Here is a tiny trained network, its code and every weight. The questions are about switching its units off for an input and a class, where a switched-off unit gives its printed mean instead of its output.

import numpy as np


def w(rows, s, z=0):
    codes = np.array(rows[::2]) - 128.0
    scale = np.full(codes.shape[1], s)
    scale[-1] = z or s
    return codes * scale


def norm(h):
    return h / np.sqrt((h * h).mean(-1, keepdims=True) + 1e-5)


def f(y):
    return np.maximum(y, 0)


def log_softmax(a):
    a = a - a.max(-1, keepdims=True)
    return a - np.log(np.exp(a).sum(-1, keepdims=True))


def net(x, mask):
    res = np.array(x, float).reshape(1, 4) / 4 @ E
    u = 0
    for l in range(2):
        y = f(norm(res) @ A[l][:, :-1].T + A[l][:, -1])
        res = res + np.where(mask[u : u + 5], y, B[l][:, -1]) @ B[l][:, :-1]
        u += 5
    return log_softmax(norm(res)[-1] @ U[:, :-1].T + U[:, -1])


A, B = {}, {}
E = w([
[113,237,86,110,129,188,139],'x0',
[142,105,171,35,133,186,68],'x1',
[147,66,150,195,12,255,165],'x2',
[48,84,84,89,134,135,142],'x3',
],0.0052)
A[0] = w([
[222,191,211,184,170,121,93,78],'L0N1',
[128,17,216,145,118,39,56,32],'L0N2',
[157,67,211,9,191,223,105,124],'L0N3',
[144,220,78,90,111,165,108,3],'L0N4',
[2,88,67,112,207,140,126,107],'L0N5',
],0.0067,0.0044)
B[0] = w([
[188,51,2,91,66,110,40,190],'L0N1',
[156,132,91,112,198,184,226,207],'L0N2',
[63,185,163,86,86,37,164,254],'L0N3',
[151,125,83,117,174,155,205,157],'L0N4',
[208,79,52,141,85,132,59,228],'L0N5',
],0.0075,0.0051)
A[1] = w([
[100,212,70,119,142,176,121,81],'L1N1',
[105,130,67,204,118,79,174,154],'L1N2',
[59,90,99,120,97,134,159,173],'L1N3',
[101,140,119,124,248,87,47,81],'L1N4',
[135,61,165,137,163,93,146,2],'L1N5',
],0.012,0.0036)
B[1] = w([
[157,25,157,139,221,87,193,192],'L1N1',
[84,165,183,7,115,119,106,254],'L1N2',
[198,183,111,191,146,116,72,220],'L1N3',
[121,143,190,232,40,247,121,210],'L1N4',
[147,138,89,122,254,151,194,154],'L1N5',
],0.0082,0.0074)
U = w([
[175,109,120,120,237,164,246,150],'0',
[127,159,199,216,85,203,119,197],'1',
[79,181,189,10,99,80,134,129],'2',
[213,117,10,129,91,115,63,126],'3',
[138,131,89,89,120,116,122,133],'4',
[95,79,104,168,131,88,139,23],'5',
[6,49,88,176,117,83,157,2],'6',
],0.014,0.0091)

Each question gives the input, the list of numbers given to net, and the class t.
The units are the neurons (one row each of A and B). Each row of codes is followed by its name. A weight is (code - 128) times the scale printed after its matrix; where a second scale follows, it is the last column's (A, B and U).
mask holds one flag per neuron, layer by layer. A switched-off neuron (its flag False) gives its mean, the last column of its row in B, instead of its output. The means were averaged over made-up inputs and are rounded, as every weight is.
A unit's drop is (log p(t) with every unit on - log p(t) with that unit switched off) / (log p(t) with every unit on - log p(t) with every unit switched off).
The circuit of an input: a set's keep is (log p(t) with only the set's units on - log p(t) with every unit switched off) / (log p(t) with every unit on - log p(t) with every unit switched off). Starting from all 10 units, units are removed one at a time, each time the one whose removal leaves the highest keep (on an exact tie, the one counted first), for as long as the keep stays at least 0.8.
circuit, biggest first: the units of the circuit, biggest drop first
unit that matters most: the unit with the biggest drop
k most important neurons: the k neurons with the biggest drops, biggest first
top k neurons in layer l: the k neurons of layer l with the biggest drops, biggest first
input [3,7,-4,8], class 3: unit that matters most => L0N5
input [3,4,2,0], class 2: 2 most important neurons => (L0N3; L1N4)
input [8,-5,-4,0], class 0: 2 most important neurons => (L1N1; L0N3)
input [-4,7,2,-7], class 2: 3 most important neurons => (L0N3; L0N5; L1N3)
input [0,-2,-3,4], class 3: top 2 neurons in layer 0 => (L0N5; L0N3)
input [-8,0,-5,5], class 0: 2 most important neurons => (L0N2; L1N5)
input [6,-4,3,-8], class 3: top 3 neurons in layer 0 => (L0N1; L0N3; L0N2)
input [4,-7,-7,-6], class 1: 4 most important neurons => (L1N4; L0N3; L0N5; L0N2)
input [2,-6,1,-7], class 3: 2 most important neurons => (L0N1; L0N3)
input [-7,5,1,8], class 3: top 2 neurons in layer 0 => (L0N5; L0N3)
input [1,2,2,-5], class 3: 2 most important neurons => (L0N1; L1N2)
input [0,-4,3,3], class 2: top 2 neurons in layer 1 => (L1N2; L1N4)
input [-3,6,7,-8], class 3: 2 most important neurons => (L0N1; L1N4)
input [-1,-6,2,5], class 2: unit that matters most => L1N2
input [-5,-7,-5,-6], class 2: 4 most important neurons => (L1N2; L0N5; L1N3; L0N1)
input [-7,-8,-4,3], class 2: top 2 neurons in layer 1 => (L1N2; L1N1)
input [-6,2,-1,7], class 3: 3 most important neurons => (L0N5; L1N3; L1N1)
input [-4,2,-4,2], class 0: top 2 neurons in layer 0 => (L0N2; L0N1)
input [-4,-5,-3,-4], class 2: 2 most important neurons => (L1N2; L0N5)
input [2,-4,-6,-4], class 1: circuit, biggest first => (L1N4)
input [8,7,-5,-6], class 0: 2 most important neurons => (L1N1; L0N4)
input [-4,6,4,-8], class 3: top 3 neurons in layer 1 => (L1N2; L1N4; L1N1)
input [7,-8,6,0], class 2: top 2 neurons in layer 1 => (L1N2; L1N4)
input [-8,3,0,-8], class 0: 3 most important neurons => (L0N2; L0N5; L1N5)
input [4,-2,-5,2], class 1: 2 most important neurons => (L1N4; L0N2)
input [-5,-3,-6,-1], class 1: top 2 neurons in layer 1 => (L1N4; L1N1)
input [4,4,-7,0], class 1: unit that matters most => L1N4
